Below are the code and all the weights of a small trained network. Each question names an input and a target symbol and asks about switching units off, where a switched-off unit gives its printed mean instead of its output.

import numpy as np


def w(rows, s, z=0):
    codes = np.array(rows[::2]) - 128.0
    scale = np.full(codes.shape[1], s)
    scale[-1] = z or s
    return codes * scale


def f(y):
    return np.maximum(y, 0)


def softmax(a):
    e = np.exp(a - a.max(-1, keepdims=True))
    return e / e.sum(-1, keepdims=True)


def log_softmax(a):
    a = a - a.max(-1, keepdims=True)
    return a - np.log(np.exp(a).sum(-1, keepdims=True))


def net(x, mask):
    ids = ['ΓΣαδεζηλμπφω'.index(c) for c in x.split()]
    T = len(ids)
    res = E[ids] + P[:T]
    u = 0
    for l in range(2):
        r = res
        for j in range(3):
            rows = slice(3 * j, 3 * j + 3)
            q, k, v = (r @ M[l][rows].T for M in (Q, K, V))
            z = softmax(np.where(np.tri(T) > 0, q @ k.T / 3**0.5, -1e9)) @ v
            o = O[l][rows]
            res = res + np.where(mask[u + j], z, o[:, -1]) @ o[:, :-1]
        u += 3
        y = f(res @ A[l][:, :-1].T + A[l][:, -1])
        res = res + np.where(mask[u : u + 4], y, B[l][:, -1]) @ B[l][:, :-1]
        u += 4
    return log_softmax(res[-1] @ U[:, :-1].T + U[:, -1])


Q, K, V, O, A, B = {}, {}, {}, {}, {}, {}
E = w([
[170,124,80],'Γ',
[90,100,160],'Σ',
[121,198,150],'α',
[181,249,104],'δ',
[75,74,153],'ε',
[191,147,77],'ζ',
[91,114,155],'η',
[170,106,89],'λ',
[221,166,232],'μ',
[106,82,112],'π',
[148,51,70],'φ',
[196,142,32],'ω',
],0.011)
P = w([
[41,126,119],'0',
[222,90,66],'1',
[221,97,85],'2',
[224,118,92],'3',
[232,116,93],'4',
[220,123,106],'5',
[228,119,107],'6',
[223,86,103],'7',
[248,156,125],'8',
[240,177,146],'9',
[254,162,141],'10',
[210,157,166],'11',
[188,30,100],'12',
[249,79,108],'13',
],0.0089)
Q[0] = w([
[177,181,130],'0.h0',
[157,231,116],'0.h0',
[157,122,24],'0.h0',
[161,89,117],'0.h1',
[86,135,20],'0.h1',
[102,56,115],'0.h1',
[54,159,120],'0.h2',
[191,73,109],'0.h2',
[6,121,113],'0.h2',
],0.017)
K[0] = w([
[60,74,152],'0.h0',
[195,89,237],'0.h0',
[98,220,145],'0.h0',
[84,100,98],'0.h1',
[204,132,98],'0.h1',
[118,56,138],'0.h1',
[174,108,152],'0.h2',
[27,175,131],'0.h2',
[250,102,179],'0.h2',
],0.014)
V[0] = w([
[40,171,76],'0.h0',
[118,42,187],'0.h0',
[134,63,101],'0.h0',
[183,96,198],'0.h1',
[164,72,191],'0.h1',
[167,213,210],'0.h1',
[40,207,253],'0.h2',
[53,72,146],'0.h2',
[54,209,204],'0.h2',
],0.011)
O[0] = w([
[102,134,158,2],'0.h0',
[2,51,165,55],'0.h0',
[47,130,44,109],'0.h0',
[109,121,74,136],'0.h1',
[126,190,81,91],'0.h1',
[174,34,79,155],'0.h1',
[113,62,214,221],'0.h2',
[67,31,64,217],'0.h2',
[150,82,205,234],'0.h2',
],0.0081,0.0032)
A[0] = w([
[181,229,35,7],'0.n0',
[99,115,49,211],'0.n1',
[216,120,121,1],'0.n2',
[3,140,134,92],'0.n3',
],0.0083,0.0026)
B[0] = w([
[77,119,171,253],'0.n0',
[216,167,186,191],'0.n1',
[39,122,121,249],'0.n2',
[255,107,26,145],'0.n3',
],0.0087,0.0065)
Q[1] = w([
[172,112,113],'1.h0',
[156,117,212],'1.h0',
[143,83,136],'1.h0',
[162,3,132],'1.h1',
[28,137,124],'1.h1',
[160,95,228],'1.h1',
[181,205,160],'1.h2',
[66,137,134],'1.h2',
[95,85,98],'1.h2',
],0.016)
K[1] = w([
[54,138,179],'1.h0',
[75,107,107],'1.h0',
[45,143,112],'1.h0',
[128,157,235],'1.h1',
[123,190,46],'1.h1',
[145,166,210],'1.h1',
[84,127,253],'1.h2',
[94,164,124],'1.h2',
[110,168,20],'1.h2',
],0.016)
V[1] = w([
[97,107,238],'1.h0',
[82,108,136],'1.h0',
[161,123,159],'1.h0',
[83,73,1],'1.h1',
[119,75,135],'1.h1',
[156,25,131],'1.h1',
[20,151,207],'1.h2',
[87,10,126],'1.h2',
[66,92,162],'1.h2',
],0.011)
O[1] = w([
[87,3,101,169],'1.h0',
[156,108,47,108],'1.h0',
[66,104,132,168],'1.h0',
[250,100,174,2],'1.h1',
[90,2,156,151],'1.h1',
[66,49,182,196],'1.h1',
[129,35,21,64],'1.h2',
[154,49,208,173],'1.h2',
[158,101,15,119],'1.h2',
],0.006,0.0099)
A[1] = w([
[117,175,190,71],'1.n0',
[135,88,254,65],'1.n1',
[39,71,127,1],'1.n2',
[218,220,70,23],'1.n3',
],0.0085,0.0066)
B[1] = w([
[161,111,95,160],'1.n0',
[101,180,106,246],'1.n1',
[208,164,81,231],'1.n2',
[151,10,102,202],'1.n3',
],0.011,0.012)
U = w([
[157,189,190,228],'Γ',
[105,69,224,98],'Σ',
[101,50,159,138],'α',
[92,94,125,254],'δ',
[130,152,78,159],'ε',
[2,192,44,183],'ζ',
[108,47,178,76],'η',
[176,91,130,40],'λ',
[71,37,58,101],'μ',
[132,133,99,222],'π',
[115,147,60,115],'φ',
[112,150,2,16],'ω',
],0.0081,0.0044)

Each question gives the input, a string of symbols that net reads in full, and the target symbol t.
The units are the heads (3 rows each of Q, K, V and O) and the neurons (one row each of A and B). Each row of codes is followed by its name. A weight is (code - 128) times the scale printed after its matrix; where a second scale follows, it is the last column's (O, A, B and U).
mask holds one flag per unit, layer by layer, with each layer's heads first. A switched-off unit (its flag False) gives its mean, the last column of its rows in O or B, instead of its output. The means were averaged over made-up inputs and are rounded, as every weight is.
A unit's drop is (log p(t) with every unit on - log p(t) with that unit switched off) / (log p(t) with every unit on - log p(t) with every unit switched off).
The circuit of an input: a set's keep is (log p(t) with only the set's units on - log p(t) with every unit switched off) / (log p(t) with every unit on - log p(t) with every unit switched off). Starting from the 12 units with the biggest drops (on a tie, the unit counted first), units are removed one at a time, each time the one whose removal leaves the highest keep (on an exact tie, the one counted first), for as long as the keep stays at least 0.8.
units of the circuit, in order: the units of the circuit, biggest drop first
unit that matters most: the unit with the biggest drop
k most important neurons: the k neurons with the biggest drops, biggest first
top k neurons in layer l: the k neurons of layer l with the biggest drops, biggest first
which heads matter: for each layer, one digit per head in row order, 1 if its drop is at least 0.15 and else 0, layers parted by /
input π φ π δ, target Γ: which heads matter => 101 / 111
input φ π φ δ δ ω Γ Γ ω Σ φ η, target λ: units of the circuit, in order => (1.h1 1.n3 0.h2 1.h0)
input α ε ζ, target μ: units of the circuit, in order => (0.h2 1.h2 1.h0 0.h1)
input ω ω η π π π, target ω: units of the circuit, in order => (0.h2 1.h1 0.h1)
input ε δ ω δ, target Σ: unit that matters most => 0.n3
input φ φ δ ε α φ φ λ ε ε η φ, target λ: units of the circuit, in order => (1.h1 0.h2 1.n3 1.h0)
input ε π Σ δ ω, target Σ: units of the circuit, in order => (0.h2 1.h2 1.h1)
input φ δ α δ δ φ ζ δ δ, target λ: which heads matter => 101 / 110
input φ α π δ δ α, target λ: units of the circuit, in order => (1.h1 0.h2 1.n3)
input φ ε φ π δ η ε δ, target λ: units of the circuit, in order => (1.h1 1.n3 0.h2)
input α δ δ ω, target μ: units of the circuit, in order => (0.h2 1.h0)
input φ δ π, target λ: units of the circuit, in order => (1.h1 0.h2 0.h0)
input φ π ζ ζ Γ α π π Γ π Σ, target λ: units of the circuit, in order => (1.h1 0.h2 1.n3 1.h0)
input π η π π α π δ Γ Γ Γ ζ, target Γ: 3 most important neurons => (0.n3 1.n3 0.n0)
input α α π π ε η, target μ: units of the circuit, in order => (0.h2 1.h2 1.h0)
input α Σ φ δ δ, target μ: units of the circuit, in order => (0.h2 1.h0 1.h2)
input δ δ δ π α α φ δ δ π φ δ α δ, target ζ: units of the circuit, in order => (0.h2 1.h1 0.h0 1.h2)
input ε ε λ π, target Σ: which heads matter => 101 / 011
input δ ζ ω δ α μ Γ δ δ μ δ α, target ζ: which heads matter => 001 / 010
input φ ω ε λ π π, target λ: which heads matter => 111 / 110
input ω δ δ ω ω ε α Σ ω, target ω: which heads matter => 101 / 011
input δ Γ α δ ζ, target ζ: top neuron in layer 0 => (0.n2)
input δ φ φ δ ω φ δ α ε δ δ δ δ α, target ζ: top 2 neurons in layer 1 => (1.n3 1.n2)
input π π λ α π δ, target Γ: top 3 neurons in layer 0 => (0.n3 0.n0 0.n2)
input ω ω ε, target ω: top neuron in layer 0 => (0.n0)
input φ δ δ η λ, target λ: 4 most important neurons => (1.n3 0.n3 1.n1 1.n0)
